(in the rows, 128 means zero)
Each row is followed by its class.
163; 124; 104; 114; 155; 142; 83; 81; 128; 110; 113; 150; 106; 146; 163; 116; 102; 114; 143; 140; 124; 167; 112; 92; 189; 170; 124; 150; 139; 118; 124 : rz
146; 95; 91; 128; 154; 120; 99; 107; 132; 97; 137; 130; 115; 156; 129; 121; 150; 76; 123; 128; 121; 183; 121; 142; 97; 129; 112; 131; 144; 131; 131 : Tb
134; 107; 72; 137; 137; 123; 116; 83; 130; 108; 159; 142; 114; 97; 133; 78; 141; 80; 122; 129; 114; 146; 122; 117; 155; 120; 81; 112; 126; 146; 134 : Qd
161; 117; 111; 120; 123; 139; 111; 94; 134; 113; 118; 146; 111; 124; 154; 120; 114; 129; 133; 139; 113; 156; 129; 117; 218; 132; 121; 142; 131; 100; 120 : tl
130; 117; 114; 126; 143; 124; 90; 125; 134; 132; 123; 133; 118; 140; 128; 119; 137; 107; 132; 128; 126; 170; 118; 106; 148; 145; 88; 107; 147; 116; 140 : Qd
161; 112; 81; 125; 133; 133; 116; 108; 131; 119; 136; 114; 106; 120; 140; 95; 133; 100; 133; 125; 115; 156; 113; 116; 178; 123; 88; 143; 117; 136; 101 : rz
141; 117; 108; 118; 143; 132; 104; 133; 125; 116; 129; 131; 98; 133; 112; 112; 117; 93; 140; 133; 127; 197; 113; 105; 154; 147; 82; 134; 154; 137; 105 : Qd
164; 107; 89; 121; 143; 134; 97; 82; 141; 101; 119; 133; 104; 152; 143; 122; 113; 88; 133; 144; 131; 182; 107; 106; 150; 149; 102; 128; 133; 126; 130 : rz
158; 90; 87; 121; 109; 118; 112; 130; 143; 80; 116; 140; 102; 163; 132; 135; 142; 73; 126; 130; 139; 197; 108; 147; 182; 113; 79; 120; 146; 132; 114 : Tb
129; 118; 100; 123; 139; 133; 94; 127; 135; 116; 127; 142; 104; 138; 127; 110; 124; 110; 140; 131; 122; 179; 127; 92; 135; 154; 82; 102; 168; 135; 122 : Qd
159; 99; 99; 138; 122; 132; 120; 109; 133; 93; 130; 132; 104; 136; 123; 126; 138; 92; 118; 129; 113; 192; 111; 129; 146; 110; 78; 129; 151; 132; 133 : Tb
155; 114; 109; 130; 102; 132; 160; 112; 130; 91; 133; 123; 103; 128; 118; 139; 118; 114; 124; 127; 120; 167; 112; 144; 151; 100; 106; 137; 133; 123; 107 : Tb
157; 93; 87; 122; 141; 122; 132; 81; 137; 85; 129; 118; 105; 152; 131; 125; 135; 66; 97; 126; 121; 193; 106; 150; 76; 141; 98; 120; 129; 144; 125 : Tb
157; 119; 116; 124; 142; 135; 101; 123; 149; 131; 118; 158; 112; 138; 149; 118; 121; 128; 135; 139; 118; 175; 125; 125; 195; 134; 120; 156; 134; 122; 122 : rz
141; 116; 105; 138; 166; 132; 96; 94; 129; 104; 126; 134; 111; 140; 123; 116; 125; 89; 129; 127; 122; 167; 118; 120; 100; 147; 100; 126; 152; 131; 151 : Qd
138; 113; 128; 139; 140; 139; 81; 188; 120; 125; 125; 146; 114; 141; 116; 122; 123; 112; 144; 135; 133; 184; 121; 106; 186; 147; 84; 134; 192; 150; 124 : Qd
137; 111; 81; 136; 122; 115; 151; 98; 138; 71; 139; 121; 110; 111; 110; 116; 151; 63; 113; 128; 117; 159; 117; 162; 98; 89; 68; 113; 136; 140; 117 : Tb
166; 107; 92; 120; 150; 140; 109; 85; 135; 100; 115; 135; 97; 153; 145; 111; 103; 78; 133; 131; 126; 193; 110; 116; 155; 156; 109; 147; 145; 119; 134 : rz
139; 136; 80; 130; 163; 133; 115; 118; 139; 73; 138; 138; 125; 154; 130; 109; 141; 79; 142; 124; 106; 132; 124; 109; 127; 91; 97; 131; 150; 120; 86 : Tb
145; 113; 118; 123; 142; 147; 91; 140; 129; 112; 118; 139; 91; 138; 140; 131; 103; 112; 138; 137; 115; 204; 116; 94; 177; 168; 92; 131; 172; 123; 143 : Qd
135; 118; 116; 129; 115; 124; 141; 153; 123; 108; 132; 143; 108; 131; 114; 124; 122; 115; 133; 128; 140; 161; 127; 131; 166; 112; 99; 130; 140; 143; 111 : Tb
146; 117; 102; 124; 117; 127; 146; 73; 135; 140; 138; 118; 107; 83; 145; 110; 107; 128; 117; 138; 115; 167; 116; 123; 172; 139; 115; 137; 107; 125; 138 : tl
139; 122; 124; 121; 132; 135; 100; 146; 124; 126; 109; 134; 104; 135; 133; 123; 106; 120; 140; 138; 133; 179; 118; 106; 188; 155; 100; 131; 152; 128; 129 : Qd
161; 104; 96; 121; 117; 139; 145; 92; 135; 104; 126; 136; 92; 108; 140; 113; 116; 129; 129; 135; 110; 166; 124; 137; 211; 117; 115; 158; 119; 119; 122 : tl
157; 115; 106; 117; 134; 131; 101; 101; 134; 109; 126; 100; 109; 143; 144; 126; 111; 113; 137; 131; 118; 170; 115; 111; 174; 146; 110; 143; 132; 116; 121 : rz
149; 117; 109; 141; 137; 138; 120; 121; 148; 93; 115; 134; 115; 146; 121; 131; 128; 105; 125; 121; 121; 174; 128; 124; 135; 116; 98; 132; 151; 130; 132 : Tb
155; 121; 76; 104; 147; 130; 91; 86; 141; 67; 133; 151; 104; 150; 159; 108; 128; 77; 135; 143; 121; 153; 116; 137; 190; 130; 104; 124; 137; 120; 108 : tl
180; 119; 82; 121; 130; 135; 110; 97; 128; 111; 101; 139; 109; 128; 150; 118; 112; 120; 131; 139; 117; 171; 113; 121; 220; 136; 122; 155; 123; 114; 135 : tl
158; 106; 66; 120; 154; 127; 101; 62; 139; 109; 130; 137; 112; 125; 153; 97; 125; 95; 122; 134; 112; 161; 117; 124; 138; 138; 116; 130; 117; 122; 133 : tl
139; 115; 118; 124; 126; 135; 128; 110; 125; 127; 126; 127; 109; 127; 132; 118; 108; 110; 130; 132; 131; 196; 109; 102; 154; 155; 96; 130; 141; 128; 131 : Qd
124; 124; 136; 139; 124; 138; 105; 152; 129; 110; 117; 145; 106; 133; 121; 132; 123; 129; 140; 128; 121; 184; 125; 115; 190; 122; 82; 128; 182; 117; 131 : Qd
140; 111; 115; 127; 134; 136; 95; 133; 129; 124; 125; 124; 98; 150; 129; 125; 114; 115; 141; 136; 129; 200; 112; 95; 169; 156; 65; 126; 161; 132; 129 : Qd
150; 119; 113; 135; 117; 133; 119; 147; 140; 121; 117; 147; 119; 108; 131; 129; 130; 145; 135; 129; 112; 176; 138; 151; 238; 94; 89; 144; 160; 111; 135 : tl
153; 115; 109; 124; 113; 124; 135; 136; 139; 88; 122; 130; 114; 139; 125; 128; 124; 98; 132; 128; 123; 172; 122; 146; 160; 117; 94; 135; 149; 132; 117 : Tb
176; 105; 80; 121; 157; 132; 89; 80; 141; 100; 123; 151; 105; 124; 150; 101; 123; 100; 126; 135; 114; 170; 121; 112; 196; 139; 100; 147; 141; 121; 117 : tl
151; 107; 102; 134; 119; 132; 137; 123; 127; 93; 127; 135; 111; 127; 124; 138; 132; 111; 128; 126; 124; 171; 129; 145; 186; 105; 96; 138; 158; 126; 118 : Tb
146; 122; 107; 116; 145; 135; 101; 85; 148; 120; 130; 128; 106; 126; 132; 109; 107; 105; 126; 128; 114; 172; 114; 106; 126; 150; 104; 132; 136; 117; 128 : rz
148; 107; 91; 122; 131; 132; 103; 121; 136; 86; 109; 141; 102; 167; 148; 138; 116; 96; 132; 130; 127; 204; 115; 123; 180; 145; 104; 141; 154; 121; 133 : Tb
139; 122; 108; 133; 125; 137; 138; 107; 133; 120; 134; 118; 114; 101; 121; 111; 107; 114; 121; 125; 117; 148; 108; 114; 146; 126; 93; 134; 129; 135; 113 : Qd
149; 107; 86; 119; 119; 130; 151; 66; 128; 128; 146; 124; 113; 97; 140; 95; 128; 107; 119; 137; 105; 143; 118; 125; 174; 120; 110; 130; 95; 121; 113 : tl
156; 106; 107; 130; 109; 134; 157; 114; 122; 117; 121; 106; 103; 139; 135; 148; 128; 123; 119; 127; 110; 192; 104; 150; 155; 112; 113; 146; 119; 113; 136 : Tb
150; 119; 98; 120; 130; 129; 106; 122; 124; 125; 137; 122; 104; 140; 132; 106; 124; 98; 142; 138; 134; 184; 103; 89; 178; 153; 95; 136; 122; 141; 115 : Qd
180; 93; 69; 125; 164; 130; 81; 65; 146; 95; 122; 147; 98; 145; 160; 104; 125; 85; 122; 137; 108; 193; 109; 120; 167; 147; 112; 147; 140; 117; 141 : tl
142; 97; 98; 148; 115; 119; 133; 98; 122; 99; 127; 112; 111; 142; 138; 130; 136; 70; 118; 131; 130; 189; 122; 139; 125; 131; 100; 130; 123; 136; 124 : Tb
151; 106; 97; 123; 108; 126; 167; 120; 122; 86; 196; 110; 103; 141; 124; 132; 126; 105; 116; 130; 119; 185; 111; 152; 151; 105; 97; 139; 132; 137; 98 : Tb
133; 118; 115; 119; 144; 125; 100; 126; 125; 125; 126; 137; 108; 137; 127; 104; 122; 107; 117; 126; 128; 176; 120; 106; 157; 148; 88; 121; 149; 137; 121 : Qd
145; 124; 123; 125; 133; 143; 87; 146; 129; 111; 111; 156; 105; 151; 133; 129; 107; 125; 163; 129; 145; 180; 122; 84; 212; 150; 95; 138; 167; 126; 127 : Qd
119; 127; 113; 144; 150; 139; 101; 125; 131; 134; 125; 129; 117; 125; 123; 109; 123; 119; 137; 126; 128; 149; 119; 92; 175; 136; 101; 138; 151; 144; 128 : Qd

Each row is followed by its class.
51; 125; 134; 96; 120; 125; 102; 133; 121; 160; 147; 136; 117; 104; 148; 119; 153; 114; 129; 121; 169; 130; 115; 125; 111; 151; 152; 114; 190; 146; 129 : Lj
129; 116; 139; 119; 129; 162; 127; 130; 152; 129; 129; 79; 124; 122; 130; 107; 101; 120; 137; 128; 148; 146; 128; 123; 109; 128; 149; 78; 134; 126; 135 : Gs
47; 146; 112; 113; 131; 126; 122; 128; 143; 152; 158; 172; 120; 106; 142; 129; 112; 116; 125; 128; 155; 122; 115; 132; 102; 134; 124; 142; 145; 148; 121 : nb
98; 128; 133; 109; 133; 162; 120; 138; 144; 104; 152; 121; 111; 91; 149; 102; 95; 122; 137; 127; 159; 135; 125; 128; 48; 130; 135; 103; 143; 132; 143 : Qt
115; 109; 125; 103; 128; 167; 114; 130; 141; 121; 133; 103; 117; 134; 118; 90; 123; 110; 139; 132; 158; 136; 121; 122; 115; 130; 163; 99; 158; 132; 144 : Lj
119; 121; 117; 130; 136; 151; 117; 123; 140; 127; 122; 137; 122; 146; 129; 113; 118; 121; 128; 134; 147; 139; 115; 127; 100; 135; 180; 143; 133; 136; 134 : Lj
17; 143; 147; 123; 132; 118; 104; 127; 144; 154; 176; 151; 120; 96; 158; 127; 120; 120; 124; 127; 151; 129; 103; 125; 60; 150; 125; 126; 167; 149; 115 : nb
65; 136; 115; 132; 127; 121; 128; 128; 141; 163; 137; 141; 127; 100; 139; 141; 116; 118; 128; 124; 154; 142; 117; 123; 139; 144; 136; 137; 158; 136; 115 : Gs
100; 120; 53; 126; 121; 131; 138; 124; 118; 148; 105; 122; 131; 130; 123; 113; 126; 126; 126; 118; 149; 158; 127; 127; 177; 153; 155; 155; 166; 133; 115 : Sj
62; 127; 120; 127; 125; 128; 112; 127; 144; 176; 128; 141; 126; 143; 126; 131; 131; 119; 122; 128; 138; 121; 106; 122; 121; 149; 141; 164; 170; 143; 104 : Lj
17; 122; 97; 113; 124; 150; 123; 128; 140; 159; 154; 116; 125; 108; 138; 111; 112; 109; 132; 121; 178; 141; 112; 120; 130; 164; 165; 108; 204; 145; 122 : Gs
104; 124; 100; 119; 132; 142; 96; 135; 149; 112; 146; 152; 110; 136; 153; 94; 135; 140; 126; 132; 147; 131; 117; 125; 17; 148; 151; 128; 154; 138; 138 : Lj
49; 119; 134; 127; 127; 128; 131; 128; 138; 139; 153; 157; 128; 97; 154; 119; 125; 119; 125; 120; 151; 147; 118; 130; 76; 152; 151; 109; 158; 149; 127 : Sj
80; 120; 139; 110; 134; 162; 118; 132; 175; 150; 140; 118; 107; 100; 148; 104; 109; 117; 135; 136; 155; 124; 108; 121; 42; 133; 143; 93; 166; 138; 129 : Lj
72; 128; 132; 115; 129; 136; 127; 133; 137; 159; 148; 121; 128; 93; 143; 126; 118; 119; 134; 121; 171; 141; 117; 129; 142; 138; 139; 102; 176; 143; 128 : Gs
66; 124; 57; 109; 126; 129; 122; 126; 117; 141; 131; 161; 138; 124; 140; 121; 139; 122; 131; 127; 172; 152; 106; 128; 175; 150; 170; 134; 180; 138; 132 : Sj
105; 117; 144; 85; 132; 144; 109; 136; 153; 136; 152; 106; 119; 112; 140; 112; 143; 115; 142; 131; 156; 142; 118; 132; 91; 128; 138; 59; 177; 141; 145 : nb
108; 121; 110; 108; 135; 156; 123; 132; 148; 137; 138; 135; 124; 94; 136; 112; 107; 118; 137; 129; 161; 140; 109; 128; 99; 128; 131; 141; 157; 136; 125 : nb
53; 135; 115; 137; 127; 122; 129; 122; 118; 150; 140; 129; 133; 114; 137; 133; 117; 120; 127; 121; 158; 139; 116; 124; 171; 157; 152; 126; 181; 138; 127 : Gs
65; 126; 122; 119; 131; 124; 107; 131; 155; 156; 143; 140; 119; 117; 143; 111; 123; 120; 124; 123; 147; 145; 108; 127; 66; 149; 144; 144; 148; 148; 112 : nb
53; 122; 111; 118; 129; 131; 130; 126; 138; 143; 153; 158; 130; 95; 148; 124; 117; 119; 132; 122; 160; 137; 117; 126; 121; 145; 143; 100; 175; 142; 130 : Gs
55; 164; 65; 131; 128; 119; 134; 121; 120; 149; 138; 146; 141; 105; 138; 129; 116; 125; 126; 118; 169; 149; 121; 128; 197; 146; 144; 144; 173; 134; 120 : Gs
55; 118; 86; 115; 117; 140; 130; 130; 120; 143; 131; 106; 128; 110; 124; 109; 116; 120; 130; 113; 166; 143; 127; 123; 143; 151; 151; 135; 181; 135; 126 : Lj
97; 126; 108; 129; 123; 130; 131; 129; 135; 153; 142; 131; 128; 88; 151; 127; 117; 122; 126; 121; 161; 146; 118; 123; 132; 136; 137; 102; 181; 138; 129 : Gs
73; 130; 141; 110; 127; 121; 96; 128; 116; 148; 145; 108; 133; 125; 129; 121; 151; 118; 123; 116; 144; 150; 122; 127; 129; 147; 146; 145; 158; 148; 118 : Sj
119; 116; 166; 118; 122; 162; 117; 139; 154; 132; 137; 62; 109; 93; 141; 99; 114; 121; 135; 128; 155; 136; 123; 119; 35; 134; 141; 96; 161; 128; 137 : nb
112; 110; 107; 120; 128; 123; 106; 123; 129; 138; 120; 151; 134; 147; 148; 110; 157; 127; 120; 131; 137; 156; 117; 124; 85; 152; 170; 126; 159; 147; 125 : Sj
98; 105; 98; 116; 121; 156; 105; 131; 142; 150; 129; 108; 130; 146; 119; 101; 123; 120; 130; 123; 159; 163; 113; 112; 120; 152; 159; 117; 188; 135; 126 : Sj
70; 135; 90; 112; 131; 133; 110; 128; 136; 127; 148; 157; 125; 122; 147; 118; 124; 127; 127; 127; 154; 140; 122; 127; 85; 137; 140; 131; 148; 142; 126 : Lj
103; 113; 117; 107; 127; 138; 95; 129; 134; 135; 136; 128; 122; 140; 135; 113; 147; 125; 129; 120; 154; 148; 121; 120; 96; 149; 154; 101; 193; 139; 136 : jm
85; 123; 173; 125; 123; 142; 133; 132; 143; 129; 151; 117; 119; 89; 149; 118; 119; 118; 127; 121; 141; 129; 128; 124; 67; 130; 142; 100; 129; 136; 129 : Qt
